(in the rows, 128 means zero)
Known rows:
k294: [141 125 155 134 140 106 128 152 139  87 121 139 160 129 136 109 150 147
 111  99 115 115 130 134 142 119 127]
k95: [139 135 160 125 139 115 152 146 116 104 138 122  91 111 122 111 146 158
 114 108 125 153 113 134 143 139 113]
k339: [152 140 111 124  95 131 124 116  83 140 145 159  84 136 126 120 112 151
 119 150 123 150 125 158 163 109 143]
k64: [133 130 146 130 115  92 110 143 114 100 101 117 101  99 119 115 142 163
 115 109 128 127 142 138 153 104 110]
k59: [128 142 161 135 132 105 140 146 121 119 130 121  86  92 124 112 114 134
 121 111 112 148 114 131 157 101 126]
k24: [ 83 129  94 119 124 131 128 119 115 186 107 145 160 133 128 146  96 116
 133 153 137 110 123 131  96 125 143]
k410: [ 81 121 132 131 139  95 105 147 149 134  91 100 146  93 123 147 133 160
 128 112 148 120 131 124  90 149 107]
k715: [ 97 133 100 117 139 123 115 108 110 154 106 127 148 128 133 156 132 131
 126 156 142 136 144 128 116 154 129]
k390: [ 81 129  98 132 145 131 113 107 135 165 125 133 177 134 143 153 101 125
 132 143 139 109 135 134 105 131 135]
k244: [ 82 135  98 118 135 122 115 112 108 173 100 141 154 125 133 143 122 114
 132 156 125 126 135 124 116 136 141]
k347: [ 79 133 148 125 155 110 137 152 121 146 101 104 162 122 119 125 159 120
 137 141 130 126 122 128  96 154 133]
k555: [ 88 139  98 128 130 125 108 117 114 182 115 136 138 123 137 142 104 112
 137 156 126 138 129 127 128 145 145]
k418: [ 96 127  98 117 129 133 129 110 120 166 114 132 149 131 127 156 114 134
 127 144 148 121 134 135  96 135 128]
k79: [140 132 123 120 148 125 125 107 110 145 126 134 130 138 123 144 127 121
 125 143 127 149 141 130 144 121 138]
k776: [125 117 161 142 125 116 117 162 153 133 120 103 129 125 107 120 122 118
 146 110 125 124 121 129 113 103 138]
k670: [139 116 105 115 113 154 144 127 122 107 136 145 128 146 130 127 132 147
 124 121 142 112 121 127  98 167 115]
k578: [182 127 128 139 127 156 124 141 154 108 200 120  46 124 141 123 120 129
 140 117 126 183 108 109 166 205 121]
k516: [135 108 144 120 136 112 127 153 126  54 102 116 115 122 127  96 192 165
 116  73 138 110 123 112 111 200  98]

Facts:
{k105, k146, k149, k153, k185, k193, k197, k219, k222, k223, k236, k239, k24, k244, k250, k282, k283, k307, k331, k344, k347, k354, k364, k370, k372, k377, k384, k39, k390, k399, k410, k411, k418, k433, k443, k463, k464, k465, k468, k477, k499, k511, k523, k54, k555, k582, k592, k602, k609, k623, k645, k677, k680, k702, k705, k712, k714, k715, k722, k738, k794, k818, k872, k923, k929, k933, k944, k946, k948, k956, k957, k963, k991, k994} Ξ sigil
{k107, k129, k145, k161, k204, k220, k299, k345, k36, k423, k47, k472, k494, k516, k538, k561, k578, k611, k672, k673, k864, k907, k91, k930, k992, k998} Ξ tulinam
{k114, k154, k243, k245, k247, k266, k328, k338, k446, k476, k489, k500, k53, k536, k565, k819, k897, k97} Ξ mebrer
{k118, k195, k196, k22, k268, k277, k28, k290, k294, k31, k312, k320, k332, k337, k351, k356, k38, k43, k461, k515, k527, k532, k560, k567, k588, k597, k598, k61, k613, k628, k633, k667, k679, k683, k717, k74, k787, k810, k827, k830, k833, k873, k875, k879, k891, k914, k95, k955, k977} Ξ dibrure
{k147, k409, k451, k487, k504, k522, k610, k618, k65, k663, k68, k687, k698, k776, k79, k793, k8, k812, k835, k844, k893, k90, k904} Ξ skosil
{k165, k200, k215, k422, k503, k512, k670, k765, k782, k87} Ξ tarok
{k171, k184, k186, k231, k262, k303, k339, k389, k402, k424, k436, k444, k449, k498, k539, k579, k59, k64, k703, k739, k868, k889, k901, k903, k922, k949, k972, k999} Ξ plaka
β c <- k105, k147, k184, k244, k282, k339, k36, k384, k39, k399, k402, k436, k451, k464, k468, k472, k487, k494, k515, k516, k54, k555, k560, k588, k609, k613, k633, k64, k65, k663, k667, k698, k705, k715, k722, k794, k833, k922, k929, k933, k949, k97, k992
β e <- k107, k129, k146, k204, k262, k268, k331, k423, k449, k511, k579, k582, k59, k592, k610, k673, k677, k68, k714, k739, k812, k818, k91, k914, k930, k95, k991, k994
β a <- k114, k145, k161, k165, k186, k195, k197, k215, k220, k223, k231, k239, k243, k245, k247, k266, k294, k328, k338, k344, k345, k347, k354, k372, k377, k38, k411, k422, k424, k461, k477, k489, k504, k522, k527, k532, k565, k567, k578, k598, k679, k680, k683, k712, k717, k765, k79, k793, k810, k835, k87, k875, k891, k897, k903, k904, k907, k944, k946, k955, k956, k963, k972, k998
β b <- k118, k153, k154, k171, k196, k222, k236, k24, k250, k277, k283, k290, k299, k307, k312, k332, k351, k364, k370, k390, k409, k410, k418, k43, k443, k444, k446, k465, k47, k476, k500, k503, k512, k53, k536, k538, k561, k597, k618, k623, k628, k645, k670, k702, k738, k819, k827, k864, k872, k873, k879, k889, k893, k90, k901, k923, k957, k977
β d <- k149, k185, k193, k200, k219, k22, k28, k303, k31, k320, k337, k356, k389, k433, k463, k498, k499, k523, k539, k602, k61, k611, k672, k687, k703, k74, k776, k782, k787, k8, k830, k844, k868, k948, k999
k107 κ [k38, k844, k592]
k114 κ [k465, k377]
k129 κ [k703, k609, k698, k998]
k147 κ [k833, k879, k868]
k153 κ [k611, k677]
k154 κ [k610, k236, k451]
k186 κ [k22, k465, k793, k532, k628, k477]
k200 κ [k145, k567, k578, k47]
k204 κ [k449, k165, k555, k872, k578]
k215 κ [k38, k489, k356, k24, k512, k351, k193]
k219 κ [k561, k812, k196]
k220 κ [k611, k498, k337, k451]
k245 κ [k243, k8, k810, k582, k999, k818]
k28 κ [k873, k565, k411, k714, k923]
k283 κ [k243, k611, k465, k618, k698]
k294 κ [k722, k489, k592, k819, k714]
k307 κ [k243, k680, k290, k904, k998]
k31 κ [k579, k195, k835, k290, k904]
k312 κ [k197, k74]
k338 κ [k680, k889, k171, k891, k418, k53, k185]
k345 κ [k500, k171, k835, k184, k705, k477]
k347 κ [k79, k929, k527]
k354 κ [k402, k196, k922, k765, k623]
k372 κ [k864, k567, k463]
k389 κ [k268, k891, k282, k195]
k39 κ [k897, k702, k239]
k409 κ [k901, k339]
k410 κ [k503, k872, k65, k835, k377]
k422 κ [k955, k468, k337]
k423 κ [k498, k465, k223]
k433 κ [k197, k22, k812, k43, k609, k411]
k444 κ [k468, k65, k161, k477]
k446 κ [k38, k79, k929, k185]
k464 κ [k243, k602, k588, k54, k236]
k487 κ [k494, k402, k812, k903, k512, k597, k998]
k499 κ [k489]
k504 κ [k810, k344]
k516 κ [k609]
k523 κ [k328, k38, k79, k266, k196, k411, k87]
k536 κ [k613, k705]
k538 κ [k222, k22, k465, k623]
k560 κ [k494, k948]
k59 κ [k897, k498, k463, k436]
k61 κ [k332]
k633 κ [k262, k247, k698, k597]
k64 κ [k384, k250, k196, k875, k68]
k663 κ [k610, k598, k901]
k667 κ [k320, k812, k54, k290]
k672 κ [k472, k332]
k673 κ [k449, k500, k645, k955, k299, k628]
k679 κ [k262, k998]
k683 κ [k97, k948, k901, k236, k539, k613, k351, k705]
k687 κ [k555, k54, k424, k539, k613, k399, k522, k794]
k712 κ [k262, k105, k303]
k717 κ [k555, k299, k277, k436, k36, k87]
k738 κ [k494, k244]
k739 κ [k602, k498, k714]
k776 κ [k390]
k782 κ [k555, k582, k476, k193, k477]
k787 κ [k443, k364, k645, k149]
k827 κ [k118, k677, k868]
k830 κ [k889, k461]
k90 κ [k370, k645, k402, k579, k332]
k907 κ [k511, k833, k465, k239, k266, k384, k929, k195, k193]
k91 κ [k461]
k930 κ [k222, k22, k914, k609, k461, k923]
k933 κ [k79, k105, k472]
k944 κ [k715, k494, k244, k955, k231, k879, k532, k923]
k946 κ [k703, k914, k146, k609]
k95 κ [k443, k810, k171, k331, k250, k463, k539, k351, k451, k949]
k956 κ [k146, k835]
k957 κ [k498, k282, k677, k904]
k963 κ [k197, k972, k893, k503]
k977 κ [k818]
k991 κ [k97, k465, k236]
k992 κ [k370, k443, k171, k384, k451, k53]
k994 κ [k515, k171, k670, k714]
{k105, k145, k153, k154, k186, k193, k196, k197, k200, k215, k220, k231, k239, k262, k266, k282, k299, k307, k31, k338, k339, k351, k354, k356, k364, k377, k399, k402, k410, k418, k422, k423, k444, k449, k465, k476, k498, k500, k511, k512, k516, k527, k53, k532, k54, k560, k565, k578, k592, k602, k61, k610, k623, k628, k633, k64, k645, k663, k667, k670, k677, k68, k703, k715, k722, k74, k765, k79, k793, k794, k810, k818, k827, k830, k868, k87, k872, k875, k879, k889, k891, k897, k90, k903, k91, k922, k944, k949, k95, k956, k972, k991, k992, k999} σ fadu
{k107, k129, k146, k147, k171, k24, k244, k245, k268, k337, k344, k36, k370, k372, k411, k43, k443, k451, k468, k487, k499, k522, k523, k536, k555, k59, k598, k618, k680, k687, k698, k702, k739, k901, k929, k933, k946, k948, k977, k994} σ grasta
{k114, k149, k165, k195, k204, k219, k250, k277, k347, k38, k39, k47, k561, k582, k613, k683, k712, k714, k776, k812, k833, k873, k893, k97} σ grigrar
{k118, k184, k222, k223, k247, k331, k433, k477, k504, k538, k835, k844, k864, k930, k957, k998} σ gerin
{k161, k185, k22, k236, k28, k283, k303, k320, k345, k389, k390, k409, k424, k436, k461, k464, k472, k494, k503, k515, k567, k609, k672, k673, k705, k717, k819, k904, k907, k914, k963} σ klubos
{k243, k294, k384, k446, k463, k489, k579, k738, k782, k787, k923} σ doski
{k290, k312, k328, k332, k539, k588, k597, k611, k65, k679, k8, k955} σ gomol

Rows:
No name comes twice in this set of rows, the named rows included.
[149 106 152 140 127 132 137 180 185  84 142 136 179 147 134 106 154 139
 130  89 135 115 109 126 107 160 129]	k782
[154 141 131 142 124 133 117 107 130 135 165 138 124 132 141 133 101 113
 124 148 114 141 142 138 175  73 138]	k424
[136 129 162 129 153 135 152 163 128  81 167 101  74 121 130  92 146 134
 139  87 117 144  90 110 122 213 115]	k204
[150 116 164 147 119 116 125 153 176  95 126 114 162 129 122 117 147 136
 128 105 128 108 130 133 125  81 123]	k28
[ 82 131 142 125 149 100 123 149 133 143  86 115 167 112 124 131 152 122
 132 121 128 127 125 118 109 143 132]	k946
[136 137 120 127 134 131 123 115 109 171 141 142 113 134 126 133 100 103
 137 142 118 157 119 130 154 123 157]	k522
[ 83 136 101 130 146 125 107 110 118 156 124 137 172 136 149 143 115 124
 131 155 129 125 138 135 123 151 139]	k705
[136 118 114 125 139 148 122 108 119  80 141 143 143 158 148 102 151 128
 125 111 121 106 126 120 125 177 120]	k494
[138 129 160 145 138 106 122 144 143  94 137 118 130 116 136 108 140 142
 125 108 116 135 126 130 155 117 121]	k717
[135 139 112 126 108 138 121 116  95 129 143 127  87 130 129 116 107 109
 132 154 113 117 133 134 153 116 127]	k613
[155 114 152 123 136 123 143 165 133  65 136 122 114 138 123  96 191 157
 121  83 132 139 102 119 117 209 115]	k220

Now the same nodes, written a new way:
Known rows:
k476: [127 136 129 154  74 169 197 101 111  74 113 151 130 143 103 110 124  80
 162 107 115 166 121 118 106 145  88 132 139 141 122 107 120]
k465: [ 94 104 109 126  63 196 195  43 151 152  78 170 146 155  91 161  97  80
 168  57 145 174  73  21 143 176 128  41 175 124 167 134 160]
k39: [109 131  99 126  99 152 165 124  76 126 139 112 109 137  66 134 137 104
 189  58 154 148  86 119 176 139 112 144 145  92 132 129 115]
k446: [163 156  94 140 111 139 172 104  68  67 120 122  96 109  71 115 141 121
 181  91 128 128 134 132 123 103  95 125 120 142 119 100  93]
k994: [137 154  82 126 112 108 158 106  90 117 134 140  85 134  59 109 128 120
 189  61 150 130  94  73 135 152  99 127 145 126 116 106 137]
k712: [140 158 107 133 107 129 169 121  83 124 127 112  92 126  61 123 128 127
 175  81 147 132  95 117 156 143  83 135 161 115 112 101 111]
k36: [ 96 121 127 153  76 201 195 115  87  75 136 138 134 144 123 104 139  46
 161 107 119 174 112 155 118 128 123 163 127 123 120 122 114]
k527: [127 106 134 158  76 171 191 130 107  75 109 138 126 127  95 106 128  68
 155 105 138 153 116 133  96 165  85 134 140 122 123 111  85]
k903: [128 123 137 151  73 170 196 121 109  86 110 138 122 141  98 110 127  76
 157 102 133 161 113 133 111 164  85 142 149 120 119 104  98]
k977: [148 121  88 166 103 142 151 113  80  94 122 129 104  94  71 114 131  86
 161  92 136 120 115 116  97 117 104 104 135 136 128 106 111]
k433: [121 191 109 175 107 137 128 125  98 159 140  92 104 114  77 153 136  98
 178 106 117 134  87 145 149 116  71 111 191 112 130 100 163]
k43: [122 118 122 173  79 165 182 130 118  87 120 142 125 126  94 105 125  52
 154 110 118 150 113 123  86 151  81 117 151 132 124 108 116]
k998: [118 152 145 168  87 189 183 109  96  87 113 119 127 122 115 111 140  71
 144 135  99 163 117 157 103 126  88 142 155 146 115  95 113]
k714: [121 147 119 119  89 131 195 120 124 102 123 146 114 164  73 106 119 100
 190  75 133 156 100  79 135 178  75 133 153 118 127 112 127]
k204: [143 151 102 139 103 149 153  90  79  75 112 120 114 101  84 111 141 112
 171 103 114 140 132 109 110 100 110 111 123 157 139 101 122]
k539: [131 135 118 150  64 160 191 117 118  61 115 149 128 156 100 124 127  77
 181  86 143 165 124 130 113 154  85 132 129 118 135 117 109]
k511: [113 153 124 127  80 136 192 118 134 104 119 155 116 170  83 110 119  92
 186  83 139 167  97  88 127 184  73 137 161 116 128 109 135]
k946: [127 192 123 186 109 147 129 122  94 170 129  98  92 111  89 145 138  98
 159 115 126 132  73 158 137 130  73 119 210 113 113  88 153]

Rows:
No name comes twice in this set of rows, the named rows included.
[113 168 122 149  91 131 180 122 129 121 129 147 108 163  94 106 122  79
 179  92 124 153  85 107 120 175  63 138 176 116 113 105 152]	k146
[143 139 117 154  88 156 146 105  88  71 123 113 100 107  91 117 134 128
 169  97 110 141 136 109 114 105 122 110 119 167 135  91 134]	k673
[131 134 128 165  73 158 189 119 113  84 118 143 126 137  88 115 124  75
 164 105 121 153 117 123 105 154  73 132 148 130 125 105 112]	k889
[116 153 132 145  81 151 194 126 116 118 118 137 110 163  91 119 120  89
 171  92 139 162  87 127 138 180  71 147 172 108 110 101 118]	k197
[145 121  89 161  92 139 145 124  76  87 128 118 108  97  65 127 131  93
 174  87 139 127 125 120 112 114 108 105 122 124 145 116 107]	k31
[ 92 103 137 137  73 201 199 102  99  85 121 134 145 145 103 120 139  61
 170  95 117 177 111 131 136 137 123 143 132 113 137 132 109]	k97
[140 141  98 177  93 148 135 128  84  97 127 109 112  96  76 135 137  84
 168 104 125 128 119 141 107 104  93 104 141 127 145 107 118]	k830
[126 133 129 147  77 148 183 118 121  75 111 151 124 145  91 105 128  81
 173  95 121 156 118 110  99 159  79 132 143 128 135 109 120]	k449
[148 131  95 151  93 145 156 101  85  97 116 129 107 107  69 127 125 105
 170  87 136 131 118 107 118 123 100 105 137 134 129 105 116]	k444
[130 171  97 137 106 121 155 133  91 122 142 109 100 129  57 128 131 116
 192  78 139 133 103 117 158 133  82 132 155 113 124 107 132]	k219
[120 144 114 122  78 135 194 108 129 102 117 157 114 172  82 113 120  96
 185  72 141 162  93  75 130 185  81 127 155 120 128 111 138]	k677
[124 166 126 140  85 147 203 122 128 110 112 133 116 168  88 126 120  94
 182  88 132 160  99 125 140 172  54 126 174 115 118 105 124]	k923
[114 106 127 161  59 193 186 136 108  67 112 132 130 150 105 133 136  56
 173  91 155 167 111 166 122 153 105 141 127  97 146 128  81]	k588

Now the same nodes, written a new way:
Known rows:
k930: [126 158 130  71 100 124 101  87 140 104  70  68 151 157  93 143 125 158
 113 103  72 168 131 181  32 128 122 137 124 150  45 107 101]
k512: [157 168 103 201 135  89 145 184 112 134  96 108 126 128 191 139 127 112
  84 106  99 142 138  42  89 111  98  70 116 139  96 110 169]
k717: [159 109 112 110 144 118  96  66 105  68  95 152 137 160 120 129 155 122
 147 120 122 137 109 202  77 148 172 100 112  99 110 120 141]
k165: [132 170 119 170 138 101 107 168  62 127  76 119  85  99 128 103 127 117
  91 122 130 128 150  97  69 114 147  34 128 155  95 135 190]
k410: [128  83 146  95 158 107  79  77 128  94  72 162 162 147 123 155 146 169
 186 111 112 145 136 159  96 146 146  97 128  98 118  85 124]
k714: [123 143 125 166 104 128 143 143 167 117 152  88 137 114  93  96 143  96
 101 122 133 136 148 124 154 128 137 135 118 101 189 119 131]
k944: [126  86 132  84 130  97 100  72 134 100  67 168 169 165 138 182 125 164
 164 113 100 158 107 164  85 157 147 111 117  95 144 121 131]
k812: [126 155 129 159  98 112 151 163 135 145 137  70 134 107 119 145 122  76
 100 124 137 167 158 130 129 128 114 110 117 134 138 120 141]
k68: [151 112 118 165 117 123 163 150 149 115 116 109 124 140 150 121 131  64
 106 104 127 123 125 102 125 115 117 110 125 110 140  95 139]
k223: [116 148 124 139 100 121 104 110 136 101 110 128 129 120  82  95 156 124
 118 117 142 145 131 148 128 141 149 116 108 118 170 151 140]
k946: [108 122 122  96 114  72 107  61 145 103 102 174 161 138 137 177 127 162
 154 128 111 160 117 157  70 161 153 132 133 107 151 126 120]
k949: [163  75 123 178 188 119  78 145 150 119 116 128 102 110 150 109 118  67
  54 131 112 106 162  66 144 118 120 125 131  88 145  98 171]
k879: [129 122 131 168 120 103 137 146 139 141 114 121 151 136 141 137 119 120
 172 118 147 161 146  97 141 114 110 106 113 107 153 108 136]
k444: [156  84 132 133 175  99  88 111  94 108  70 169 167 131 165 150 149 147
 152 119  97 142 151 137  83 156 153  61 127 111 109  88 140]
k31: [154  71 136  83 165 141 113  82 149  99  99 146 146 140 143 158 136 105
 103 133  68 131 118 182  88 148 137 106 138 120 122  96 128]
k889: [146 127 121 197 138 106 147 167 122 129 121 133 150 116 163 157 146 100
 113 120 124 149 148  62 140 131 107 102 108 108 161 104 161]
k90: [167  99 103 125 145 115 109 106 139  84  83 132 173 150 145 156 144 116
 138 103 105 150 119 143  62 145 119 108 111  98  92  90 127]
k623: [132 122 119 163 115  96 128 138 159 149 126 113 162 131 130 157 132 133
 152 113 132 166 137 105 160 125 113 137 109 108 160 111 125]

Rows:
No name comes twice in this set of rows, the named rows included.
[145  90  99 113 150  96  80  65 202  98 146 114 142 132 143 141 107 130
  76 142  78 135 130 117  90 151 127 227 134  81 107  91 108]	k933
[123  88 145 117 145 116 142 142 163 152 121 118 139 130 132 160 122 100
 119 127 111 154 144 142 145 119 111 100 137 142 168 118 140]	k74
[154  80 128 117 161 132  66  81 168  79 103 119 136 124 112  93 129 126
  90 148  88 115 147 124 111 157 137 205 127  79 109  98 124]	k39
[134 147 135 162 127 107 107 148 119 132 101 100 158  89 114 146 120 112
 138 123 137 172 161 133 111 123 134  93 115 131 119 120 138]	k893
[141 115 135 128 138 129 148 117 126 124 160  98 125 142 122 133 123  86
 100 143 105 151 146 165 151 116 133 128 129 124 149 132 146]	k320
[172 106 132 112 200 124 113 132  85 115  66 143 102 135 175 135 136 112
  70 138  56 109 136 122  52 123 129  49 158 156  69  89 181]	k200
[135 111 106 186 120 104 109 156 222 127 173 101 132 111 129 111 102  95
  80 146 137 128 152  77 147 103 109 221 131  84 155 104 125]	k929
[170  98 118 113 171 141 113  82 118  85 138 140 143 136 157 155 139  88
  71 145  64 126 129 153  82 174 145 126 133 112 138 118 152]	k389
[143 180 124 174 142 109 129 171  55 136 114 107 121 120 162 152 117 128
 108 128 121 161 175  91 102 103 120  53 127 151  77 127 177]	k503
[177  87 107  91 158 119  78  94 175  90  74  87 102 181 118  96  96 116
 100 119  69  94 106 136  52  94  92 189 127  96  30  65 108]	k992
[160  74 126 102 177 127  79  86 118  80 105 148 125 131 109 120 144  77
 123 143  71 109 121 185  43 129 159  89 163 123 107  94 126]	k687
[116 140 137 135 108 112 138 125 126 138 147 102 149 135 129 178 123 103
 122 126 135 187 169 169 144 120 120 121 120 130 136 128 145]	k914
[143 128  96 122 115  86 124  74 112  87 145 127 144 164 146 146 143 137
 128 114 128 171 124 189  79 159 148 127 110 122 132 145 138]	k679
[122 111 129  90 124  98 109  58 112  94  90 154 143 162 124 154 142 167
 149 124 125 170 121 200 116 165 161 122 124 107 122 139 138]	k963
[151 128 104 133 160  83 113 122  72 121  41 152 111 137 174 170 130 142
 104 109 100 122 135 106  35 124 139  38 127 148  77 114 177]	k422

